Here is a tiny trained network, its code and every weight. The questions are about switching its units off for an input and a class, where a switched-off unit gives its printed mean instead of its output.

import numpy as np


def w(rows, s, z=0):
    codes = np.array(rows[::2]) - 128.0
    scale = np.full(codes.shape[1], s)
    scale[-1] = z or s
    return codes * scale


def f(y):
    return np.maximum(y, 0)


def log_softmax(a):
    a = a - a.max(-1, keepdims=True)
    return a - np.log(np.exp(a).sum(-1, keepdims=True))


def net(x, mask):
    res = np.array(x, float).reshape(1, 6) / 4 @ E
    y = f(res @ A[0][:, :-1].T + A[0][:, -1])
    res = res + np.where(mask, y, B[0][:, -1]) @ B[0][:, :-1]
    return log_softmax(res[-1] @ U[:, :-1].T + U[:, -1])


A, B = {}, {}
E = w([
[131,129,127,129,125,127,125],'x0',
[188,177,71,89,118,248,142],'x1',
[127,128,128,128,129,129,129],'x2',
[129,129,126,133,124,126,123],'x3',
[112,94,93,139,51,112,237],'x4',
[111,158,232,134,79,164,125],'x5',
],0.014)
A[0] = w([
[148,126,28,120,229,85,70,232],'n1',
[111,154,130,132,80,219,89,78],'n2',
[89,129,157,137,35,146,200,5],'n3',
[122,138,184,139,119,84,101,187],'n4',
[128,163,221,126,142,167,75,124],'n5',
[134,124,38,154,205,105,79,212],'n6',
[126,129,121,139,122,112,137,79],'n7',
[143,145,60,115,94,214,124,135],'n8',
[125,105,93,130,122,120,140,130],'n9',
[123,125,162,136,15,130,207,3],'n10',
[94,113,201,111,128,37,90,244],'n11',
[78,106,116,125,143,33,139,248],'n12',
[115,111,116,151,112,53,139,178],'n13',
[141,109,111,141,105,143,116,91],'n14',
[109,117,20,130,108,81,180,115],'n15',
[155,119,185,127,121,99,97,157],'n16',
[131,151,132,117,142,161,103,75],'n17',
[146,140,9,117,128,232,192,70],'n18',
[121,93,22,124,104,86,174,115],'n19',
[133,110,50,137,108,91,175,100],'n20',
[143,167,92,115,109,246,106,129],'n21',
],0.015,0.0057)
B[0] = w([
[73,128,33,104,108,82,187,239],'n1',
[202,108,112,100,140,183,136,191],'n2',
[88,110,36,118,137,80,171,192],'n3',
[76,105,186,141,145,118,113,194],'n4',
[170,130,196,146,118,179,88,220],'n5',
[96,91,50,143,133,80,163,216],'n6',
[138,101,116,142,136,124,100,138],'n7',
[53,156,108,163,141,192,126,219],'n8',
[141,157,139,145,88,131,106,162],'n9',
[84,104,19,130,134,72,164,202],'n10',
[15,136,196,125,137,90,109,247],'n11',
[204,109,134,106,130,50,89,236],'n12',
[181,125,136,137,94,86,112,203],'n13',
[117,131,130,125,150,136,126,137],'n14',
[190,150,189,149,147,136,78,228],'n15',
[84,106,185,118,135,136,121,177],'n16',
[156,112,129,125,116,170,136,160],'n17',
[2,194,152,152,133,221,120,252],'n18',
[191,162,207,99,155,141,98,229],'n19',
[168,155,188,133,106,154,103,206],'n20',
[217,82,108,126,133,199,149,233],'n21',
],0.029,0.02)
U = w([
[46,90,79,79,106,1,127,203],'0',
[41,182,235,156,153,182,21,245],'1',
[69,138,5,128,142,168,183,109],'2',
[214,112,184,125,141,228,68,3],'3',
[191,168,210,113,118,94,15,15],'4',
],0.0063,0.0018)

Each question gives the input, the list of numbers given to net, and the class t.
The units are the neurons (one row each of A and B). Each row of codes is followed by its name. A weight is (code - 128) times the scale printed after its matrix; where a second scale follows, it is the last column's (A, B and U).
mask holds one flag per neuron, in row order. A switched-off neuron (its flag False) gives its mean, the last column of its row in B, instead of its output. The means were averaged over made-up inputs and are rounded, as every weight is.
A unit's drop is (log p(t) with every unit on - log p(t) with that unit switched off) / (log p(t) with every unit on - log p(t) with every unit switched off).
The circuit of an input: a set's keep is (log p(t) with only the set's units on - log p(t) with every unit switched off) / (log p(t) with every unit on - log p(t) with every unit switched off). Starting from the 12 units with the biggest drops (on a tie, the unit counted first), units are removed one at a time, each time the one whose removal leaves the highest keep (on an exact tie, the one counted first), for as long as the keep stays at least 0.8.
circuit, biggest first: the units of the circuit, biggest drop first
most important unit: the unit with the biggest drop
top k neurons: the k neurons with the biggest drops, biggest first
drop of u: that unit's drop, to one decimal
input [5,-1,3,-6,1,-3], class 4: most important unit => n10
input [4,3,4,5,7,1], class 2: top 4 neurons => n10; n3; n11; n5
input [-1,-1,6,5,0,-8], class 0: top 2 neurons => n1; n6
input [-1,0,-6,-5,8,2], class 0: top 2 neurons => n10; n3
input [-6,7,-7,-2,0,3], class 3: top 2 neurons => n21; n1
input [5,-1,4,-3,1,-7], class 4: top 2 neurons => n19; n15
input [4,2,-6,7,-7,1], class 3: top 2 neurons => n5; n10
input [-3,-8,-3,-8,8,1], class 0: top 2 neurons => n10; n3
input [-5,4,0,7,7,1], class 2: top 3 neurons => n10; n3; n11
input [-2,7,1,3,-3,1], class 3: top 2 neurons => n21; n10
input [8,4,-1,-8,1,8], class 2: top 2 neurons => n10; n3
input [-5,1,0,6,7,1], class 2: top 3 neurons => n10; n3; n11
input [0,3,6,6,-8,-1], class 2: drop of n1 => 0.3
input [-5,1,-5,2,-8,0], class 2: circuit, biggest first => n1
input [-6,-1,-5,8,1,-5], class 4: drop of n15 => 0.2
input [-1,0,-7,6,1,-5], class 4: drop of n19 => 0.4
